Below is a small trained network, with its code and all its weights. Each question gives an input and a class and asks what happens when units are switched off, that is, made to give their printed mean instead of their output.

import numpy as np


def w(rows, s, z=0):
    codes = np.array(rows[::2]) - 128.0
    scale = np.full(codes.shape[1], s)
    scale[-1] = z or s
    return codes * scale


def f(y):
    return y / 2 * (1 + np.tanh(0.7978845608 * (y + 0.044715 * y**3)))


def log_softmax(a):
    a = a - a.max(-1, keepdims=True)
    return a - np.log(np.exp(a).sum(-1, keepdims=True))


def net(x, mask):
    res = np.array(x, float).reshape(1, 6) / 4 @ E
    y = f(res @ A[0][:, :-1].T + A[0][:, -1])
    res = res + np.where(mask, y, B[0][:, -1]) @ B[0][:, :-1]
    return log_softmax(res[-1] @ U[:, :-1].T + U[:, -1])


A, B = {}, {}
E = w([
[142,131,108,191],'x0',
[139,209,162,210],'x1',
[254,110,75,117],'x2',
[98,18,149,133],'x3',
[34,100,104,119],'x4',
[184,91,212,141],'x5',
],0.0087)
A[0] = w([
[200,144,49,199,228],'n1',
[74,109,103,253,129],'n2',
[94,119,114,52,53],'n3',
[142,123,139,150,21],'n4',
[199,162,118,82,217],'n5',
[101,123,177,250,253],'n6',
[57,147,149,144,126],'n7',
[156,134,212,160,9],'n8',
],0.016,0.0051)
B[0] = w([
[176,86,180,187,242],'n1',
[21,126,126,213,206],'n2',
[189,94,2,169,162],'n3',
[151,220,52,56,125],'n4',
[135,145,98,228,221],'n5',
[106,102,214,141,246],'n6',
[142,140,79,226,188],'n7',
[130,143,141,11,171],'n8',
],0.018,0.013)
U = w([
[211,187,213,54,68],'0',
[192,167,228,209,213],'1',
[45,193,63,123,133],'2',
[124,126,213,92,19],'3',
[142,227,109,47,2],'4',
[107,228,13,102,130],'5',
[156,2,96,81,202],'6',
[149,218,111,49,27],'7',
],0.0085,0.008)

Each question gives the input, the list of numbers given to net, and the class t.
The units are the neurons (one row each of A and B). Each row of codes is followed by its name. A weight is (code - 128) times the scale printed after its matrix; where a second scale follows, it is the last column's (A, B and U).
mask holds one flag per neuron, in row order. A switched-off neuron (its flag False) gives its mean, the last column of its row in B, instead of its output. The means were averaged over made-up inputs and are rounded, as every weight is.
A unit's drop is (log p(t) with every unit on - log p(t) with that unit switched off) / (log p(t) with every unit on - log p(t) with every unit switched off).
The circuit of an input: a set's keep is (log p(t) with only the set's units on - log p(t) with every unit switched off) / (log p(t) with every unit on - log p(t) with every unit switched off). Starting from all 8 units, units are removed one at a time, each time the one whose removal leaves the highest keep (on an exact tie, the one counted first), for as long as the keep stays at least 0.8.
circuit, biggest first: the units of the circuit, biggest drop first
most important unit: the unit with the biggest drop
top k neurons: the k neurons with the biggest drops, biggest first
drop when u is switched off: that unit's drop, to one decimal
input [-3,-6,-3,3,3,-6], class 5: top 2 neurons : (n1, n6)
input [-6,-4,5,2,-3,0], class 6: circuit, biggest first : (n6)
input [-3,3,8,3,8,2], class 6: circuit, biggest first : (n6, n5)
input [7,-2,2,5,5,-7], class 2: circuit, biggest first : (n2, n6)
input [-5,-1,-5,2,-4,4], class 0: circuit, biggest first : (n2, n5, n1)
input [-2,-4,-8,4,-6,4], class 6: top 4 neurons : (n5, n1, n2, n8)
input [-3,-4,-3,-4,-6,-1], class 5: top 2 neurons : (n1, n6)
input [-5,-2,-1,2,5,-7], class 5: top 3 neurons : (n1, n6, n3)
input [0,-3,3,-7,7,-5], class 5: top 2 neurons : (n6, n3)
input [2,0,1,8,-6,8], class 0: circuit, biggest first : (n8, n2)
input [-5,0,-3,3,2,-3], class 5: circuit, biggest first : (n1, n6)
input [-3,-3,-6,-4,8,1], class 5: circuit, biggest first : (n3, n6)
input [8,-8,-4,-2,4,-1], class 2: top 2 neurons : (n1, n2)
input [7,-8,-8,7,-4,0], class 6: top 2 neurons : (n5, n1)
input [0,-7,1,1,7,-7], class 5: most important unit : n1
input [-5,6,-4,8,0,-8], class 2: top 3 neurons : (n1, n2, n5)
input [-8,-4,-2,1,1,-4], class 5: top 3 neurons : (n1, n6, n3)
input [5,-5,-3,-5,3,-8], class 5: top 2 neurons : (n6, n3)
input [5,-8,-2,-1,0,-1], class 6: drop when n7 is switched off : 0.1
input [-5,-8,3,4,3,8], class 6: drop when n7 is switched off : 0.0
input [-6,2,-5,-3,-1,-6], class 2: drop when n1 is switched off : 0.5
input [-6,0,-2,1,-2,2], class 0: most important unit : n2
